Below is a small trained network, with its code and all its weights. Each question gives an input and a target symbol and asks what happens when units are switched off, that is, made to give their printed mean instead of their output.

import numpy as np


def w(rows, s, z=0):
    codes = np.array(rows[::2]) - 128.0
    scale = np.full(codes.shape[1], s)
    scale[-1] = z or s
    return codes * scale


def f(y):
    return y / 2 * (1 + np.tanh(0.7978845608 * (y + 0.044715 * y**3)))


def softmax(a):
    e = np.exp(a - a.max(-1, keepdims=True))
    return e / e.sum(-1, keepdims=True)


def log_softmax(a):
    a = a - a.max(-1, keepdims=True)
    return a - np.log(np.exp(a).sum(-1, keepdims=True))


def net(x, mask):
    ids = ['αβγδηθλμξπστφψω'.index(c) for c in x.split()]
    T = len(ids)
    res = E[ids] + P[:T]
    q, k, v = (res @ M[0].T for M in (Q, K, V))
    z = softmax(np.where(np.tri(T) > 0, q @ k.T / 3**0.5, -1e9)) @ v
    res = res + np.where(mask[0], z, O[0][:, -1]) @ O[0][:, :-1]
    y = f(res @ A[0][:, :-1].T + A[0][:, -1])
    res = res + np.where(mask[1:17], y, B[0][:, -1]) @ B[0][:, :-1]
    return log_softmax(res[-1] @ U[:, :-1].T + U[:, -1])


Q, K, V, O, A, B = {}, {}, {}, {}, {}, {}
E = w([
[79,167,74,75],'α',
[255,134,198,172],'β',
[105,186,125,100],'γ',
[93,125,119,92],'δ',
[85,205,96,91],'η',
[183,231,200,185],'θ',
[114,93,67,72],'λ',
[200,142,220,226],'μ',
[59,220,108,117],'ξ',
[195,50,159,177],'π',
[126,128,104,102],'σ',
[79,81,138,197],'τ',
[194,208,142,102],'φ',
[125,79,91,103],'ψ',
[152,166,181,174],'ω',
],0.011)
P = w([
[211,102,104,116],'0',
[76,137,151,115],'1',
[174,129,79,139],'2',
[94,153,153,110],'3',
[185,142,92,187],'4',
[101,154,154,109],'5',
[158,146,43,162],'6',
[107,155,154,108],'7',
[183,166,88,238],'8',
[109,158,153,107],'9',
[145,163,21,187],'10',
[112,162,154,107],'11',
[155,188,59,250],'12',
],0.015)
Q[0] = w([
[167,209,97,187],'head 0',
[121,107,254,51],'head 0',
[94,68,190,166],'head 0',
],0.0099)
K[0] = w([
[155,129,3,193],'head 0',
[70,80,245,39],'head 0',
[112,156,139,90],'head 0',
],0.014)
V[0] = w([
[254,191,156,38],'head 0',
[182,221,90,89],'head 0',
[46,245,153,136],'head 0',
],0.0093)
O[0] = w([
[22,94,147,175,77],'head 0',
[86,41,78,124,186],'head 0',
[156,14,254,120,7],'head 0',
],0.007,0.0019)
A[0] = w([
[106,183,236,123,37],'neuron 0',
[84,141,139,5,2],'neuron 1',
[107,78,99,156,59],'neuron 2',
[158,56,122,137,186],'neuron 3',
[127,101,174,103,156],'neuron 4',
[133,94,135,163,109],'neuron 5',
[138,134,102,135,90],'neuron 6',
[76,172,202,57,44],'neuron 7',
[92,140,146,150,97],'neuron 8',
[84,122,94,191,18],'neuron 9',
[132,176,101,129,102],'neuron 10',
[111,150,124,129,171],'neuron 11',
[119,120,111,76,144],'neuron 12',
[99,174,128,136,68],'neuron 13',
[99,171,158,73,135],'neuron 14',
[185,141,127,101,202],'neuron 15',
],0.018,0.0082)
B[0] = w([
[127,48,163,106,212],'neuron 0',
[236,21,189,167,143],'neuron 1',
[99,122,146,58,138],'neuron 2',
[102,67,59,107,200],'neuron 3',
[163,255,181,186,176],'neuron 4',
[107,115,97,84,153],'neuron 5',
[130,132,160,155,165],'neuron 6',
[117,113,29,8,181],'neuron 7',
[100,111,91,141,126],'neuron 8',
[173,192,232,42,189],'neuron 9',
[163,135,134,177,219],'neuron 10',
[124,101,121,166,194],'neuron 11',
[182,156,105,136,131],'neuron 12',
[120,78,104,117,126],'neuron 13',
[101,231,156,157,182],'neuron 14',
[75,107,99,147,253],'neuron 15',
],0.032,0.0051)
U = w([
[178,100,71,101,114],'α',
[199,204,234,87,37],'β',
[87,77,185,153,154],'γ',
[56,204,45,113,118],'δ',
[137,87,57,78,59],'η',
[150,100,115,51,111],'θ',
[152,230,110,131,99],'λ',
[36,199,180,143,238],'μ',
[68,33,94,111,39],'ξ',
[251,165,246,238,3],'π',
[221,95,128,120,149],'σ',
[75,107,76,254,183],'τ',
[88,146,197,22,54],'φ',
[167,231,124,172,151],'ψ',
[181,18,182,131,155],'ω',
],0.0063,0.0054)

Each question gives the input, a string of symbols that net reads in full, and the target symbol t.
The units are the heads (3 rows each of Q, K, V and O) and the neurons (one row each of A and B). Each row of codes is followed by its name. A weight is (code - 128) times the scale printed after its matrix; where a second scale follows, it is the last column's (O, A, B and U).
mask holds one flag per unit, heads first, then neurons. A switched-off unit (its flag False) gives its mean, the last column of its rows in O or B, instead of its output. The means were averaged over made-up inputs and are rounded, as every weight is.
A unit's drop is (log p(t) with every unit on - log p(t) with that unit switched off) / (log p(t) with every unit on - log p(t) with every unit switched off).
The circuit of an input: a set's keep is (log p(t) with only the set's units on - log p(t) with every unit switched off) / (log p(t) with every unit on - log p(t) with every unit switched off). Starting from the 12 units with the biggest drops (on a tie, the unit counted first), units are removed one at a time, each time the one whose removal leaves the highest keep (on an exact tie, the one counted first), for as long as the keep stays at least 0.8.
circuit, biggest first: the units of the circuit, biggest drop first
unit that matters most: the unit with the biggest drop
k most important neurons: the k neurons with the biggest drops, biggest first
input τ τ φ π π σ τ τ τ ω, target φ: 3 most important neurons => neuron 0; neuron 7; neuron 14
input τ φ σ φ φ β δ, target φ: most important neuron => neuron 9
input σ ξ ψ τ π λ μ, target π: circuit, biggest first => head 0; neuron 9; neuron 7; neuron 10
input τ τ τ δ, target β: 2 most important neurons => neuron 7; neuron 4
input β μ τ, target β: circuit, biggest first => head 0; neuron 9
input η ψ ψ β π π π τ τ π τ π μ, target τ: circuit, biggest first => head 0; neuron 15; neuron 9
input ω ψ α τ ψ θ, target ξ: circuit, biggest first => neuron 0; neuron 7; neuron 9
input ξ β τ ψ γ λ ψ ω φ τ β, target φ: circuit, biggest first => head 0; neuron 9; neuron 2
input τ τ γ, target τ: circuit, biggest first => neuron 9; neuron 7
input τ τ τ ξ δ λ, target π: 2 most important neurons => neuron 1; neuron 4
input α τ τ τ π τ φ, target π: 3 most important neurons => neuron 10; neuron 3; neuron 7
input π τ θ π τ φ, target δ: circuit, biggest first => neuron 14; neuron 7
input φ π π ω α η β π φ τ π τ τ, target π: 3 most important neurons => neuron 9; neuron 7; neuron 10
input τ π τ π τ φ τ, target τ: 2 most important neurons => neuron 15; neuron 9
input τ μ η ω τ θ φ π, target τ: unit that matters most => neuron 3
input τ τ α, target τ: 2 most important neurons => neuron 9; neuron 4
input φ τ τ π β τ η π π β ψ, target π: circuit, biggest first => head 0; neuron 10; neuron 9; neuron 7
input π ψ φ τ μ, target φ: 3 most important neurons => neuron 9; neuron 5; neuron 4
input θ ω τ ω β σ π, target β: 2 most important neurons => neuron 9; neuron 2
input τ ξ γ μ, target ω: 3 most important neurons => neuron 0; neuron 3; neuron 14
input τ π α β θ ξ λ, target θ: 3 most important neurons => neuron 9; neuron 2; neuron 3
input τ τ τ β μ, target τ: circuit, biggest first => neuron 15; neuron 9
input θ θ ψ τ β ψ τ, target β: circuit, biggest first => neuron 9
